Below are the code and all the weights of a small trained network. Each question names an input and a target symbol and asks about switching units off, where a switched-off unit gives its printed mean instead of its output.

import numpy as np


def w(rows, s, z=0):
    codes = np.array(rows[::2]) - 128.0
    scale = np.full(codes.shape[1], s)
    scale[-1] = z or s
    return codes * scale


def norm(h):
    return h / np.sqrt((h * h).mean(-1, keepdims=True) + 1e-5)


def f(y):
    return y / 2 * (1 + np.tanh(0.7978845608 * (y + 0.044715 * y**3)))


def softmax(a):
    e = np.exp(a - a.max(-1, keepdims=True))
    return e / e.sum(-1, keepdims=True)


def log_softmax(a):
    a = a - a.max(-1, keepdims=True)
    return a - np.log(np.exp(a).sum(-1, keepdims=True))


def net(x, mask):
    ids = ['βγδηλξσφω'.index(c) for c in x.split()]
    T = len(ids)
    res = E[ids] + P[:T]
    u = 0
    for l in range(3):
        r = norm(res)
        for j in range(2):
            rows = slice(3 * j, 3 * j + 3)
            q, k, v = (r @ M[l][rows].T for M in (Q, K, V))
            z = softmax(np.where(np.tri(T) > 0, q @ k.T / 3**0.5, -1e9)) @ v
            o = O[l][rows]
            res = res + np.where(mask[u + j], z, o[:, -1]) @ o[:, :-1]
        u += 2
        y = f(norm(res) @ A[l][:, :-1].T + A[l][:, -1])
        res = res + np.where(mask[u : u + 4], y, B[l][:, -1]) @ B[l][:, :-1]
        u += 4
    return log_softmax(norm(res)[-1] @ U[:, :-1].T + U[:, -1])


Q, K, V, O, A, B = {}, {}, {}, {}, {}, {}
E = w([
[110,140,96],'β',
[103,166,89],'γ',
[253,99,210],'δ',
[145,123,98],'η',
[110,155,87],'λ',
[213,174,116],'ξ',
[99,141,184],'σ',
[113,127,99],'φ',
[121,186,163],'ω',
],0.0057)
P = w([
[96,87,129],'0',
[179,255,48],'1',
[165,78,147],'2',
[101,109,128],'3',
[175,219,43],'4',
[148,80,162],'5',
[83,109,135],'6',
[165,198,38],'7',
[145,64,150],'8',
],0.0054)
Q[0] = w([
[2,161,108],'0.h1',
[177,105,141],'0.h1',
[129,144,69],'0.h1',
[122,169,139],'0.h2',
[105,210,151],'0.h2',
[186,188,137],'0.h2',
],0.0084)
K[0] = w([
[107,217,92],'0.h1',
[137,2,158],'0.h1',
[84,188,121],'0.h1',
[69,165,179],'0.h2',
[63,218,192],'0.h2',
[76,121,233],'0.h2',
],0.007)
V[0] = w([
[212,215,152],'0.h1',
[154,158,163],'0.h1',
[77,197,41],'0.h1',
[136,41,4],'0.h2',
[56,91,133],'0.h2',
[151,157,118],'0.h2',
],0.0032)
O[0] = w([
[107,5,98,172],'0.h1',
[78,64,94,131],'0.h1',
[130,93,173,253],'0.h1',
[10,61,145,63],'0.h2',
[195,159,110,167],'0.h2',
[120,95,151,130],'0.h2',
],0.0019,0.00074)
A[0] = w([
[199,93,70,103],'0.n1',
[107,3,173,190],'0.n2',
[134,111,116,3],'0.n3',
[169,115,116,21],'0.n4',
],0.0036,0.0031)
B[0] = w([
[80,229,191,119],'0.n1',
[253,174,191,251],'0.n2',
[12,137,109,14],'0.n3',
[47,157,128,31],'0.n4',
],0.0048,0.0012)
Q[1] = w([
[200,252,158],'1.h1',
[67,193,158],'1.h1',
[97,241,99],'1.h1',
[51,74,3],'1.h2',
[244,4,155],'1.h2',
[202,188,178],'1.h2',
],0.006)
K[1] = w([
[64,66,236],'1.h1',
[224,135,158],'1.h1',
[154,203,183],'1.h1',
[199,87,57],'1.h2',
[95,1,226],'1.h2',
[102,161,230],'1.h2',
],0.0064)
V[1] = w([
[169,128,147],'1.h1',
[148,76,232],'1.h1',
[119,165,198],'1.h1',
[182,29,95],'1.h2',
[174,3,129],'1.h2',
[186,98,84],'1.h2',
],0.0057)
O[1] = w([
[126,112,106,249],'1.h1',
[146,65,126,177],'1.h1',
[231,84,86,174],'1.h1',
[79,254,162,116],'1.h2',
[82,226,122,84],'1.h2',
[74,177,139,217],'1.h2',
],0.0058,0.0013)
A[1] = w([
[105,72,7,91],'1.n1',
[140,162,96,92],'1.n2',
[78,5,164,252],'1.n3',
[71,112,87,238],'1.n4',
],0.0035,0.0024)
B[1] = w([
[118,179,130,121],'1.n1',
[142,93,148,120],'1.n2',
[2,64,127,255],'1.n3',
[128,125,73,247],'1.n4',
],0.0058,0.00069)
Q[2] = w([
[153,148,171],'2.h1',
[201,182,175],'2.h1',
[19,254,165],'2.h1',
[91,122,151],'2.h2',
[77,111,25],'2.h2',
[187,108,95],'2.h2',
],0.0069)
K[2] = w([
[137,142,200],'2.h1',
[161,120,224],'2.h1',
[175,254,66],'2.h1',
[142,85,148],'2.h2',
[188,144,178],'2.h2',
[138,181,75],'2.h2',
],0.009)
V[2] = w([
[156,141,31],'2.h1',
[153,143,53],'2.h1',
[255,117,69],'2.h1',
[195,150,73],'2.h2',
[93,61,147],'2.h2',
[163,83,129],'2.h2',
],0.006)
O[2] = w([
[9,101,169,142],'2.h1',
[2,109,161,141],'2.h1',
[73,157,173,252],'2.h1',
[142,147,36,237],'2.h2',
[140,228,242,37],'2.h2',
[183,176,111,130],'2.h2',
],0.0042,0.0023)
A[2] = w([
[167,152,185,213],'2.n1',
[170,136,162,180],'2.n2',
[123,164,254,6],'2.n3',
[132,66,67,75],'2.n4',
],0.0088,0.0019)
B[2] = w([
[50,162,115,249],'2.n1',
[66,133,106,227],'2.n2',
[215,192,233,186],'2.n3',
[170,133,253,229],'2.n4',
],0.006,0.0019)
U = w([
[103,152,179,139],'β',
[171,211,174,54],'γ',
[96,190,100,58],'δ',
[48,88,97,230],'η',
[83,179,131,35],'λ',
[83,132,86,153],'ξ',
[243,115,60,75],'σ',
[52,178,147,8],'φ',
[171,10,149,254],'ω',
],0.013,0.0036)

Each question gives the input, a string of symbols that net reads in full, and the target symbol t.
The units are the heads (3 rows each of Q, K, V and O) and the neurons (one row each of A and B). Each row of codes is followed by its name. A weight is (code - 128) times the scale printed after its matrix; where a second scale follows, it is the last column's (O, A, B and U).
mask holds one flag per unit, layer by layer, with each layer's heads first. A switched-off unit (its flag False) gives its mean, the last column of its rows in O or B, instead of its output. The means were averaged over made-up inputs and are rounded, as every weight is.
A unit's drop is (log p(t) with every unit on - log p(t) with that unit switched off) / (log p(t) with every unit on - log p(t) with every unit switched off).
The circuit of an input: a set's keep is (log p(t) with only the set's units on - log p(t) with every unit switched off) / (log p(t) with every unit on - log p(t) with every unit switched off). Starting from the 12 units with the biggest drops (on a tie, the unit counted first), units are removed one at a time, each time the one whose removal leaves the highest keep (on an exact tie, the one counted first), for as long as the keep stays at least 0.8.
units of the circuit, in order: the units of the circuit, biggest drop first
k most important neurons: the k neurons with the biggest drops, biggest first
top k neurons in layer l: the k neurons of layer l with the biggest drops, biggest first
which heads matter: for each layer, one digit per head in row order, 1 if its drop is at least 0.15 and else 0, layers parted by /
drop of u: that unit's drop, to one decimal
input σ ω σ γ ω δ γ σ, target ω: which heads matter => 00 / 11 / 00
input ω ω β γ ω λ, target γ: units of the circuit, in order => 0.n2; 1.h1
input γ σ η, target γ: 2 most important neurons => 2.n3; 0.n2
input ω γ β δ σ γ γ ω β, target γ: which heads matter => 00 / 01 / 00
input σ ξ ω ω ω, target σ: which heads matter => 00 / 01 / 00
input γ λ η σ ω δ, target σ: units of the circuit, in order => 2.h1
input γ δ β, target γ: units of the circuit, in order => 0.n2; 1.h2
input ω ω γ ω γ γ γ γ δ, target γ: units of the circuit, in order => 0.h2; 2.n3; 1.h2
input σ β φ, target σ: which heads matter => 10 / 01 / 01
input φ ω φ σ β δ, target σ: units of the circuit, in order => 2.h1; 1.h2
input ξ ω λ β ω, target σ: which heads matter => 01 / 01 / 01
input ω γ ω ω β ξ γ σ, target ω: 3 most important neurons => 0.n2; 2.n4; 2.n1
input η ω ω, target η: which heads matter => 11 / 01 / 11
input σ γ β, target σ: top 2 neurons in layer 1 => 1.n3; 1.n1
input ω γ ω γ β γ, target γ: units of the circuit, in order => 0.n2
input ω ω φ δ ω η γ ω γ, target γ: units of the circuit, in order => 1.h2; 0.n2; 0.h2
input γ ω λ, target γ: which heads matter => 01 / 01 / 00
input δ δ ω β γ β σ ξ φ, target σ: units of the circuit, in order => 0.n2; 2.h1
input φ φ λ σ γ ω γ σ, target σ: which heads matter => 00 / 00 / 10
input γ δ ξ, target γ: top neuron in layer 2 => 2.n3
input λ φ ω ξ β γ ξ β, target η: 2 most important neurons => 0.n2; 2.n3
input η γ δ γ ξ σ, target γ: units of the circuit, in order => 0.n2; 1.h2
input ξ ω φ γ δ φ, target γ: 2 most important neurons => 0.n2; 2.n3
input λ ω β ω γ, target σ: drop of 1.h2 => 0.3
input σ ω ω σ λ, target σ: drop of 2.n3 => 0.0
input γ φ φ γ δ ω γ γ η, target γ: drop of 1.h2 => 0.1
input γ ω ω ω γ, target σ: units of the circuit, in order => 1.h2
input δ δ σ ω φ η, target σ: drop of 2.h1 => 0.1
input γ β λ ω γ ω ω σ, target σ: top 2 neurons in layer 1 => 1.n3; 1.n1
